Below is a small trained network, with its code and all its weights. Each question gives an input and a class and asks what happens when units are switched off, that is, made to give their printed mean instead of their output.

import numpy as np


def w(rows, s, z=0):
    codes = np.array(rows[::2]) - 128.0
    scale = np.full(codes.shape[1], s)
    scale[-1] = z or s
    return codes * scale


def norm(h):
    return h / np.sqrt((h * h).mean(-1, keepdims=True) + 1e-5)


def f(y):
    return np.maximum(y, 0)


def log_softmax(a):
    a = a - a.max(-1, keepdims=True)
    return a - np.log(np.exp(a).sum(-1, keepdims=True))


def net(x, mask):
    res = np.array(x, float).reshape(1, 2) / 4 @ E
    u = 0
    for l in range(3):
        y = f(norm(res) @ A[l][:, :-1].T + A[l][:, -1])
        res = res + np.where(mask[u : u + 6], y, B[l][:, -1]) @ B[l][:, :-1]
        u += 6
    return log_softmax(norm(res)[-1] @ U[:, :-1].T + U[:, -1])


A, B = {}, {}
E = w([
[68,113,137,112,42,134],'x0',
[56,100,59,255,148,174],'x1',
],0.006)
A[0] = w([
[138,107,80,159,197,123,98],'0.n0',
[225,151,124,169,167,148,88],'0.n1',
[203,187,201,90,23,90,114],'0.n2',
[53,114,145,60,66,142,153],'0.n3',
[8,94,100,130,87,175,78],'0.n4',
[76,114,254,115,29,200,4],'0.n5',
],0.0049,0.0019)
B[0] = w([
[68,249,231,59,126,34,191],'0.n0',
[154,130,134,86,137,73,186],'0.n1',
[138,137,183,203,156,232,254],'0.n2',
[94,115,52,21,159,91,218],'0.n3',
[166,176,7,96,19,41,225],'0.n4',
[58,2,101,31,45,16,203],'0.n5',
],0.0049,0.0043)
A[1] = w([
[116,99,42,233,95,144,247],'1.n0',
[206,204,78,179,172,120,213],'1.n1',
[80,254,69,163,86,116,157],'1.n2',
[8,154,61,97,98,84,223],'1.n3',
[140,178,101,236,98,131,120],'1.n4',
[147,64,179,102,140,192,135],'1.n5',
],0.0073,0.0011)
B[1] = w([
[195,89,198,36,119,164,212],'1.n0',
[60,72,83,153,44,68,199],'1.n1',
[160,116,156,95,166,226,217],'1.n2',
[116,75,174,133,141,62,255],'1.n3',
[117,170,243,74,111,123,181],'1.n4',
[158,164,177,146,137,252,165],'1.n5',
],0.005,0.0073)
A[2] = w([
[225,201,140,101,156,228,76],'2.n0',
[124,156,124,107,188,119,115],'2.n1',
[163,180,33,130,199,1,124],'2.n2',
[110,178,130,150,169,55,89],'2.n3',
[190,152,184,60,112,98,76],'2.n4',
[107,104,81,60,49,155,255],'2.n5',
],0.0077,0.0022)
B[2] = w([
[198,191,88,58,198,71,203],'2.n0',
[101,91,130,198,101,88,154],'2.n1',
[92,140,74,87,56,255,185],'2.n2',
[197,220,67,136,89,122,167],'2.n3',
[76,105,140,177,146,158,254],'2.n4',
[162,175,101,204,187,141,252],'2.n5',
],0.0076,0.0063)
U = w([
[63,74,63,91,81,8,156],'0',
[150,128,132,116,118,94,11],'1',
[103,187,154,208,149,56,112],'2',
[155,126,129,121,118,96,1],'3',
[128,208,59,127,61,196,151],'4',
[77,82,242,126,153,190,162],'5',
[199,203,160,73,220,140,154],'6',
[133,60,92,194,103,150,128],'7',
],0.017,0.0092)

Each question gives the input, the list of numbers given to net, and the class t.
The units are the neurons (one row each of A and B). Each row of codes is followed by its name. A weight is (code - 128) times the scale printed after its matrix; where a second scale follows, it is the last column's (A, B and U).
mask holds one flag per neuron, layer by layer. A switched-off neuron (its flag False) gives its mean, the last column of its row in B, instead of its output. The means were averaged over made-up inputs and are rounded, as every weight is.
A unit's drop is (log p(t) with every unit on - log p(t) with that unit switched off) / (log p(t) with every unit on - log p(t) with every unit switched off).
The circuit of an input: a set's keep is (log p(t) with only the set's units on - log p(t) with every unit switched off) / (log p(t) with every unit on - log p(t) with every unit switched off). Starting from the 12 units with the biggest drops (on a tie, the unit counted first), units are removed one at a time, each time the one whose removal leaves the highest keep (on an exact tie, the one counted first), for as long as the keep stays at least 0.8.
units of the circuit, in order: the units of the circuit, biggest drop first
k most important neurons: the k neurons with the biggest drops, biggest first
top k neurons in layer l: the k neurons of layer l with the biggest drops, biggest first
drop of u: that unit's drop, to one decimal
input [6,8], class 5: units of the circuit, in order	(1.n0)
input [-4,4], class 2: top 3 neurons in layer 0	(0.n0, 0.n3, 0.n4)
input [-6,7], class 5: 2 most important neurons	(1.n0, 1.n1)
input [5,-7], class 5: 3 most important neurons	(0.n5, 1.n2, 2.n4)
input [-4,3], class 4: units of the circuit, in order	(0.n0, 1.n0, 2.n2)
input [-1,3], class 5: units of the circuit, in order	(1.n3, 1.n2)
input [-8,-4], class 4: 2 most important neurons	(2.n2, 1.n0)
input [3,3], class 7: top 3 neurons in layer 1	(1.n2, 1.n3, 1.n0)
input [8,-7], class 5: 3 most important neurons	(0.n2, 0.n4, 2.n0)
input [7,-5], class 5: 3 most important neurons	(0.n2, 0.n4, 1.n1)
input [4,3], class 0: top 4 neurons in layer 0	(0.n2, 0.n5, 0.n3, 0.n4)
input [-1,2], class 5: 2 most important neurons	(1.n2, 0.n3)
input [-6,4], class 4: 3 most important neurons	(0.n0, 0.n2, 2.n2)
input [2,1], class 0: units of the circuit, in order	(0.n5)
input [-6,5], class 2: top 3 neurons in layer 0	(0.n3, 0.n0, 0.n5)
input [4,-5], class 5: top 2 neurons in layer 1	(1.n2, 1.n0)
input [6,-7], class 5: 3 most important neurons	(0.n5, 0.n2, 2.n0)
input [-1,0], class 4: 4 most important neurons	(1.n0, 0.n1, 2.n2, 2.n3)
input [2,2], class 7: top 2 neurons in layer 2	(2.n0, 2.n5)
input [5,-2], class 0: top neuron in layer 0	(0.n5)
input [-3,0], class 4: drop of 0.n5	0.0
input [-8,5], class 4: drop of 0.n2	0.1
input [2,-1], class 0: drop of 0.n3	0.3
